Below is a small trained network, with its code and all its weights. Each question gives an input and a class and asks what happens when units are switched off, that is, made to give their printed mean instead of their output.

import numpy as np


def w(rows, s, z=0):
    codes = np.array(rows[::2]) - 128.0
    scale = np.full(codes.shape[1], s)
    scale[-1] = z or s
    return codes * scale


def norm(h):
    return h / np.sqrt((h * h).mean(-1, keepdims=True) + 1e-5)


def f(y):
    return y / 2 * (1 + np.tanh(0.7978845608 * (y + 0.044715 * y**3)))


def log_softmax(a):
    a = a - a.max(-1, keepdims=True)
    return a - np.log(np.exp(a).sum(-1, keepdims=True))


def net(x, mask):
    res = np.array(x, float).reshape(1, 7) / 4 @ E
    u = 0
    for l in range(4):
        y = f(norm(res) @ A[l][:, :-1].T + A[l][:, -1])
        res = res + np.where(mask[u : u + 4], y, B[l][:, -1]) @ B[l][:, :-1]
        u += 4
    return log_softmax(norm(res)[-1] @ U[:, :-1].T + U[:, -1])


A, B = {}, {}
E = w([
[162,51,178,126,157,165,203,9,159,139,117],'x0',
[156,56,56,152,99,233,74,89,133,155,129],'x1',
[201,97,107,198,234,111,174,177,165,195,39],'x2',
[48,128,209,119,157,158,149,92,94,150,239],'x3',
[192,94,145,140,138,125,92,52,190,144,108],'x4',
[120,39,201,203,183,206,112,113,155,1,111],'x5',
[44,76,87,114,130,124,150,169,163,157,86],'x6',
],0.0067)
A[0] = w([
[138,147,197,122,139,135,149,66,75,71,188,77],'0.n1',
[161,144,186,150,165,127,100,178,124,86,141,103],'0.n2',
[136,255,82,121,89,44,134,177,93,156,139,94],'0.n3',
[145,133,107,144,139,179,129,97,56,183,186,3],'0.n4',
],0.0072,0.0045)
B[0] = w([
[179,235,171,55,216,203,67,132,136,151,192,191],'0.n1',
[141,145,106,205,160,132,131,139,60,140,82,170],'0.n2',
[106,178,138,61,86,25,29,254,161,172,114,254],'0.n3',
[144,154,106,206,37,157,144,91,198,218,179,128],'0.n4',
],0.006,0.0055)
A[1] = w([
[156,121,3,183,86,197,112,131,90,187,148,93],'1.n1',
[164,97,103,131,185,118,228,60,178,188,44,87],'1.n2',
[126,170,236,138,158,102,187,60,129,163,219,97],'1.n3',
[108,80,170,186,142,197,130,59,157,86,126,1],'1.n4',
],0.0064,0.0049)
B[1] = w([
[167,90,172,141,104,226,171,92,157,142,199,210],'1.n1',
[184,58,182,169,71,138,159,184,2,87,85,251],'1.n2',
[85,165,143,83,158,214,70,25,177,216,201,239],'1.n3',
[180,183,127,38,100,22,107,138,124,140,100,187],'1.n4',
],0.0073,0.0031)
A[2] = w([
[133,187,148,206,164,139,111,143,76,23,128,87],'2.n1',
[128,60,90,165,111,99,106,61,184,89,98,33],'2.n2',
[1,147,124,111,165,138,198,187,61,159,174,107],'2.n3',
[139,124,110,171,226,57,158,157,173,246,108,2],'2.n4',
],0.0079,0.0023)
B[2] = w([
[253,71,109,178,168,90,200,145,143,121,34,246],'2.n1',
[22,145,170,48,109,145,211,88,59,18,111,163],'2.n2',
[167,2,155,205,27,60,194,122,102,21,88,253],'2.n3',
[254,141,210,74,250,196,197,52,108,123,69,213],'2.n4',
],0.0067,0.0035)
A[3] = w([
[70,124,1,114,150,242,63,114,163,91,62,2],'3.n1',
[3,144,133,207,165,102,86,170,111,74,248,108],'3.n2',
[91,135,15,103,43,49,121,142,117,166,177,41],'3.n3',
[134,62,56,245,147,130,208,161,143,94,113,108],'3.n4',
],0.0062,0.0027)
B[3] = w([
[105,245,242,106,149,146,128,40,121,155,221,141],'3.n1',
[110,60,82,95,90,138,173,60,57,2,18,163],'3.n2',
[142,145,23,225,57,129,102,152,215,82,91,214],'3.n3',
[111,81,104,166,47,192,115,40,169,111,101,253],'3.n4',
],0.0062,0.004)
U = w([
[43,139,152,70,97,82,131,95,87,87,181,2],'0',
[170,31,119,190,110,124,179,127,101,94,60,180],'1',
[190,175,146,125,228,80,119,163,116,170,98,108],'2',
[100,175,46,135,45,45,57,203,142,136,146,96],'3',
[106,116,149,138,145,224,124,49,146,156,253,203],'4',
],0.013,0.0039)

Each question gives the input, the list of numbers given to net, and the class t.
The units are the neurons (one row each of A and B). Each row of codes is followed by its name. A weight is (code - 128) times the scale printed after its matrix; where a second scale follows, it is the last column's (A, B and U).
mask holds one flag per neuron, layer by layer. A switched-off neuron (its flag False) gives its mean, the last column of its row in B, instead of its output. The means were averaged over made-up inputs and are rounded, as every weight is.
A unit's drop is (log p(t) with every unit on - log p(t) with that unit switched off) / (log p(t) with every unit on - log p(t) with every unit switched off).
The circuit of an input: a set's keep is (log p(t) with only the set's units on - log p(t) with every unit switched off) / (log p(t) with every unit on - log p(t) with every unit switched off). Starting from the 12 units with the biggest drops (on a tie, the unit counted first), units are removed one at a time, each time the one whose removal leaves the highest keep (on an exact tie, the one counted first), for as long as the keep stays at least 0.8.
units of the circuit, in order: the units of the circuit, biggest drop first
most important unit: the unit with the biggest drop
k most important neurons: the k neurons with the biggest drops, biggest first
k most important neurons of layer l: the k neurons of layer l with the biggest drops, biggest first
drop when u is switched off: that unit's drop, to one decimal
input [5,-7,8,6,0,2,-3], class 4: units of the circuit, in order	(1.n3)
input [4,8,-7,2,2,6,5], class 0: 2 most important neurons of layer 1	(1.n4 1.n3)
input [0,5,3,-6,-3,-5,1], class 2: 4 most important neurons	(2.n4 0.n3 2.n3 1.n2)
input [0,-4,-1,3,-4,2,2], class 1: 3 most important neurons	(2.n3 3.n2 1.n4)
input [-2,5,7,-4,-6,-7,2], class 2: 2 most important neurons	(2.n4 0.n3)
input [7,-7,-7,-8,-1,5,-4], class 4: units of the circuit, in order	(0.n1 1.n3)
input [5,-5,-4,-5,7,3,-7], class 4: 2 most important neurons	(1.n3 0.n1)
input [-5,0,-2,8,-7,4,-2], class 1: 2 most important neurons	(2.n3 3.n2)
input [1,-1,-4,-5,-2,3,-7], class 2: 3 most important neurons	(0.n1 2.n3 1.n2)
input [5,-7,5,5,5,-4,2], class 4: 2 most important neurons	(1.n3 0.n3)
input [1,-5,-5,-6,-3,2,-1], class 3: 3 most important neurons	(0.n3 2.n4 1.n2)
input [7,-5,-8,4,-5,2,4], class 4: 2 most important neurons	(1.n3 0.n1)
input [1,0,4,-6,-7,-6,8], class 2: 3 most important neurons	(2.n4 0.n3 1.n2)
input [-5,7,-7,-6,8,5,6], class 4: 2 most important neurons	(3.n1 1.n1)
input [-4,6,-5,-7,7,1,-8], class 4: most important unit	1.n2
input [2,-8,-6,-6,2,2,8], class 0: 2 most important neurons of layer 0	(0.n3 0.n2)
input [3,-3,2,1,2,8,-3], class 2: 2 most important neurons of layer 0	(0.n1 0.n2)
input [-2,-6,7,8,1,1,8], class 1: drop when 2.n3 is switched off	1.0
input [-7,8,8,-6,-8,7,6], class 4: drop when 3.n1 is switched off	0.5
input [1,2,-4,5,-8,0,8], class 1: most important unit	2.n3
input [-1,2,-3,-2,4,0,8], class 0: drop when 2.n2 is switched off	0.9
